Below is a small trained network, with its code and all its weights. Each question gives an input and a class and asks what happens when units are switched off, that is, made to give their printed mean instead of their output.

import numpy as np


def w(rows, s, z=0):
    codes = np.array(rows[::2]) - 128.0
    scale = np.full(codes.shape[1], s)
    scale[-1] = z or s
    return codes * scale


def f(y):
    return y / 2 * (1 + np.tanh(0.7978845608 * (y + 0.044715 * y**3)))


def log_softmax(a):
    a = a - a.max(-1, keepdims=True)
    return a - np.log(np.exp(a).sum(-1, keepdims=True))


def net(x, mask):
    res = np.array(x, float).reshape(1, 3) / 4 @ E
    y = f(res @ A[0][:, :-1].T + A[0][:, -1])
    res = res + np.where(mask, y, B[0][:, -1]) @ B[0][:, :-1]
    return log_softmax(res[-1] @ U[:, :-1].T + U[:, -1])


A, B = {}, {}
E = w([
[85,120,63,157,139,122,98,252],'x0',
[176,90,140,47,238,215,116,187],'x1',
[153,184,237,144,95,94,64,179],'x2',
],0.015)
A[0] = w([
[91,140,33,190,150,68,147,178,142],'neuron 1',
[72,73,77,138,171,148,103,167,97],'neuron 2',
[88,114,116,112,157,141,120,172,93],'neuron 3',
[139,127,184,161,118,135,157,15,254],'neuron 4',
[184,153,213,87,139,129,68,191,58],'neuron 5',
[67,132,66,167,115,140,111,251,184],'neuron 6',
[125,240,189,169,81,125,81,145,181],'neuron 7',
[147,87,88,117,200,184,116,126,107],'neuron 8',
[129,134,186,220,119,80,112,125,106],'neuron 9',
[165,123,93,102,76,151,196,81,233],'neuron 10',
[158,110,110,93,196,201,214,86,153],'neuron 11',
[97,230,209,168,74,58,98,147,138],'neuron 12',
[120,129,69,139,56,113,167,98,197],'neuron 13',
[120,121,134,124,159,141,79,160,114],'neuron 14',
[183,25,78,121,202,160,186,126,156],'neuron 15',
[98,136,82,151,135,92,92,204,148],'neuron 16',
[137,126,179,139,161,158,87,143,108],'neuron 17',
[148,130,110,153,150,107,119,206,113],'neuron 18',
[165,162,193,85,158,163,49,170,24],'neuron 19',
[44,122,24,142,72,92,214,69,253],'neuron 20',
[170,118,215,71,137,154,83,124,216],'neuron 21',
],0.013,0.0074)
B[0] = w([
[146,68,1,142,108,120,80,97,198],'neuron 1',
[90,179,30,166,192,143,107,117,183],'neuron 2',
[127,131,73,126,156,139,107,128,160],'neuron 3',
[191,185,172,156,107,116,162,140,227],'neuron 4',
[176,28,170,174,122,84,75,26,196],'neuron 5',
[91,102,5,186,147,119,54,116,224],'neuron 6',
[133,139,107,182,20,175,143,168,218],'neuron 7',
[107,194,101,125,160,163,137,138,197],'neuron 8',
[74,185,86,134,85,160,176,174,185],'neuron 9',
[166,119,176,92,162,108,145,110,199],'neuron 10',
[116,172,138,65,186,93,207,177,221],'neuron 11',
[90,181,104,130,56,172,167,182,234],'neuron 12',
[176,115,142,191,123,119,101,107,197],'neuron 13',
[139,108,81,146,193,134,83,110,159],'neuron 14',
[72,191,113,116,213,69,152,169,226],'neuron 15',
[94,57,29,160,81,116,64,179,190],'neuron 16',
[142,97,166,120,179,94,107,93,160],'neuron 17',
[72,79,60,181,123,129,43,119,172],'neuron 18',
[202,56,131,164,150,113,92,82,185],'neuron 19',
[205,12,224,133,176,95,75,13,252],'neuron 20',
[225,166,231,112,139,103,156,120,201],'neuron 21',
],0.01,0.026)
U = w([
[178,95,214,127,138,122,138,54,247],'0',
[145,49,102,137,134,96,40,88,139],'1',
[119,193,155,31,156,109,207,173,57],'2',
[63,191,41,126,169,152,116,138,87],'3',
[135,239,143,121,57,128,188,153,178],'4',
[7,116,88,148,57,166,102,182,5],'5',
],0.013,0.0031)

Each question gives the input, the list of numbers given to net, and the class t.
The units are the neurons (one row each of A and B). Each row of codes is followed by its name. A weight is (code - 128) times the scale printed after its matrix; where a second scale follows, it is the last column's (A, B and U).
mask holds one flag per neuron, in row order. A switched-off neuron (its flag False) gives its mean, the last column of its row in B, instead of its output. The means were averaged over made-up inputs and are rounded, as every weight is.
A unit's drop is (log p(t) with every unit on - log p(t) with that unit switched off) / (log p(t) with every unit on - log p(t) with every unit switched off).
The circuit of an input: a set's keep is (log p(t) with only the set's units on - log p(t) with every unit switched off) / (log p(t) with every unit on - log p(t) with every unit switched off). Starting from the 12 units with the biggest drops (on a tie, the unit counted first), units are removed one at a time, each time the one whose removal leaves the highest keep (on an exact tie, the one counted first), for as long as the keep stays at least 0.8.
units of the circuit, in order: the units of the circuit, biggest drop first
k most important neurons: the k neurons with the biggest drops, biggest first
drop of u: that unit's drop, to one decimal
input [6,-8,2], class 5: units of the circuit, in order => neuron 12
input [-8,2,1], class 0: 2 most important neurons => neuron 12; neuron 15
input [-7,1,7], class 0: 2 most important neurons => neuron 5; neuron 19
input [5,4,0], class 3: 2 most important neurons => neuron 20; neuron 2
input [0,5,2], class 0: 2 most important neurons => neuron 6; neuron 21
input [0,5,6], class 0: 2 most important neurons => neuron 21; neuron 6
input [6,-8,1], class 5: 2 most important neurons => neuron 12; neuron 9
input [-5,0,5], class 4: 2 most important neurons => neuron 20; neuron 12
input [-4,-8,1], class 4: 2 most important neurons => neuron 12; neuron 9
input [4,2,-1], class 3: drop of neuron 20 => 0.1
input [-6,-1,2], class 4: drop of neuron 20 => 0.2
input [4,0,4], class 5: drop of neuron 20 => 0.8
